Here is a tiny trained network, its code and every weight. The questions are about switching its units off for an input and a target symbol, where a switched-off unit gives its printed mean instead of its output.

import numpy as np


def w(rows, s, z=0):
    codes = np.array(rows[::2]) - 128.0
    scale = np.full(codes.shape[1], s)
    scale[-1] = z or s
    return codes * scale


def norm(h):
    return h / np.sqrt((h * h).mean(-1, keepdims=True) + 1e-5)


def f(y):
    return np.maximum(y, 0)


def softmax(a):
    e = np.exp(a - a.max(-1, keepdims=True))
    return e / e.sum(-1, keepdims=True)


def log_softmax(a):
    a = a - a.max(-1, keepdims=True)
    return a - np.log(np.exp(a).sum(-1, keepdims=True))


def net(x, mask):
    ids = ['ΔΨΩβζητφ'.index(c) for c in x.split()]
    T = len(ids)
    res = E[ids] + P[:T]
    r = norm(res)
    for j in range(2):
        rows = slice(2 * j, 2 * j + 2)
        q, k, v = (r @ M[0][rows].T for M in (Q, K, V))
        z = softmax(np.where(np.tri(T) > 0, q @ k.T / 2**0.5, -1e9)) @ v
        o = O[0][rows]
        res = res + np.where(mask[j], z, o[:, -1]) @ o[:, :-1]
    y = f(norm(res) @ A[0][:, :-1].T + A[0][:, -1])
    res = res + np.where(mask[2:10], y, B[0][:, -1]) @ B[0][:, :-1]
    return log_softmax(norm(res)[-1] @ U[:, :-1].T + U[:, -1])


Q, K, V, O, A, B = {}, {}, {}, {}, {}, {}
E = w([
[117,81,182,106,119],'Δ',
[131,102,159,113,165],'Ψ',
[143,62,118,78,139],'Ω',
[120,120,175,68,139],'β',
[143,114,125,82,164],'ζ',
[225,252,155,185,26],'η',
[137,96,178,67,107],'τ',
[165,90,177,89,146],'φ',
],0.0035)
P = w([
[106,202,52,221,93],'0',
[111,114,242,170,137],'1',
[117,113,251,142,134],'2',
[119,109,240,127,152],'3',
[130,88,229,133,149],'4',
[113,101,205,122,152],'5',
[121,91,214,105,174],'6',
[133,82,192,109,189],'7',
[128,87,205,85,162],'8',
[138,75,204,91,174],'9',
[140,73,203,77,185],'10',
[142,80,201,73,165],'11',
[146,52,227,63,170],'12',
[156,45,237,49,163],'13',
],0.0018)
Q[0] = w([
[124,94,101,132,147],'H0',
[223,53,204,51,146],'H0',
[167,101,170,97,118],'H1',
[191,93,254,54,140],'H1',
],0.0089)
K[0] = w([
[112,145,181,131,89],'H0',
[200,222,26,241,1],'H0',
[135,222,64,194,78],'H1',
[192,237,31,236,15],'H1',
],0.0043)
V[0] = w([
[106,132,201,255,112],'H0',
[53,109,94,180,150],'H0',
[117,63,113,99,55],'H1',
[182,72,82,163,171],'H1',
],0.0062)
O[0] = w([
[208,87,157,107,162,179],'H0',
[108,63,242,148,177,2],'H0',
[153,1,51,164,22,119],'H1',
[65,108,148,14,82,108],'H1',
],0.0052,0.00061)
A[0] = w([
[254,239,179,177,216,162],'N0',
[143,180,87,52,168,94],'N1',
[180,43,119,112,149,121],'N2',
[85,138,111,119,45,102],'N3',
[117,152,239,100,159,171],'N4',
[75,145,196,111,87,2],'N5',
[28,207,169,120,171,136],'N6',
[171,176,122,118,163,137],'N7',
],0.0053,0.0023)
B[0] = w([
[79,152,150,111,39,253],'N0',
[183,149,83,85,135,169],'N1',
[98,178,100,109,143,179],'N2',
[119,113,221,113,132,153],'N3',
[147,182,54,187,135,194],'N4',
[104,149,1,153,130,149],'N5',
[97,57,103,175,170,167],'N6',
[148,132,161,107,75,174],'N7',
],0.0049,0.0064)
U = w([
[208,49,184,148,154,158],'Δ',
[116,143,254,113,202,104],'Ψ',
[57,46,149,74,44,159],'Ω',
[122,204,188,196,42,148],'β',
[43,167,48,137,194,173],'ζ',
[123,136,138,128,113,4],'η',
[179,72,19,203,78,86],'τ',
[172,183,60,33,115,110],'φ',
],0.0089,0.0036)

Each question gives the input, a string of symbols that net reads in full, and the target symbol t.
The units are the heads (2 rows each of Q, K, V and O) and the neurons (one row each of A and B). Each row of codes is followed by its name. A weight is (code - 128) times the scale printed after its matrix; where a second scale follows, it is the last column's (O, A, B and U).
mask holds one flag per unit, heads first, then neurons. A switched-off unit (its flag False) gives its mean, the last column of its rows in O or B, instead of its output. The means were averaged over made-up inputs and are rounded, as every weight is.
A unit's drop is (log p(t) with every unit on - log p(t) with that unit switched off) / (log p(t) with every unit on - log p(t) with every unit switched off).
The circuit of an input: a set's keep is (log p(t) with only the set's units on - log p(t) with every unit switched off) / (log p(t) with every unit on - log p(t) with every unit switched off). Starting from all 10 units, units are removed one at a time, each time the one whose removal leaves the highest keep (on an exact tie, the one counted first), for as long as the keep stays at least 0.8.
circuit, biggest first: the units of the circuit, biggest drop first
top k neurons: the k neurons with the biggest drops, biggest first
which heads matter: for each layer, one digit per head in row order, 1 if its drop is at least 0.15 and else 0, layers parted by /
drop of u: that unit's drop, to one decimal
input Ω Ψ φ, target Ω: which heads matter : 01
input ζ φ ζ φ, target ζ: which heads matter : 00
input τ φ β, target τ: which heads matter : 01
input Ψ φ Ω τ Δ Ω τ Ω Ω ζ β τ Ω, target Ψ: which heads matter : 11
input Ω Ω β Ω Ω η φ τ β Ω Ω Ω Δ, target β: circuit, biggest first : (H1)
input Δ Ω β ζ τ ζ τ η Δ φ Ω τ Ω φ, target φ: which heads matter : 10
input β β Ω ζ β Ω Ω Ω ζ β, target β: which heads matter : 01
input ζ Ω Ψ Ω Ψ ζ ζ φ Δ, target ζ: which heads matter : 00
input ζ ζ ζ Ω Ω ζ, target ζ: circuit, biggest first : (H1, N6, N4)
input β Ω Ω Ω ζ Ω ζ Ω φ τ Ψ, target β: circuit, biggest first : (H1, N0)
input Ψ Ω φ Ω β η τ ζ Ω Ω Δ, target β: top 2 neurons : (N0, N4)
input β φ β Ω ζ Ω τ φ τ τ Ω φ, target β: drop of H1 : 1.4
input Ψ φ ζ ζ β τ, target Ψ: drop of H0 : 0.7
input φ Ω ζ, target φ: circuit, biggest first : (H0)
input Ψ Ω ζ, target Ψ: drop of H0 : 0.6
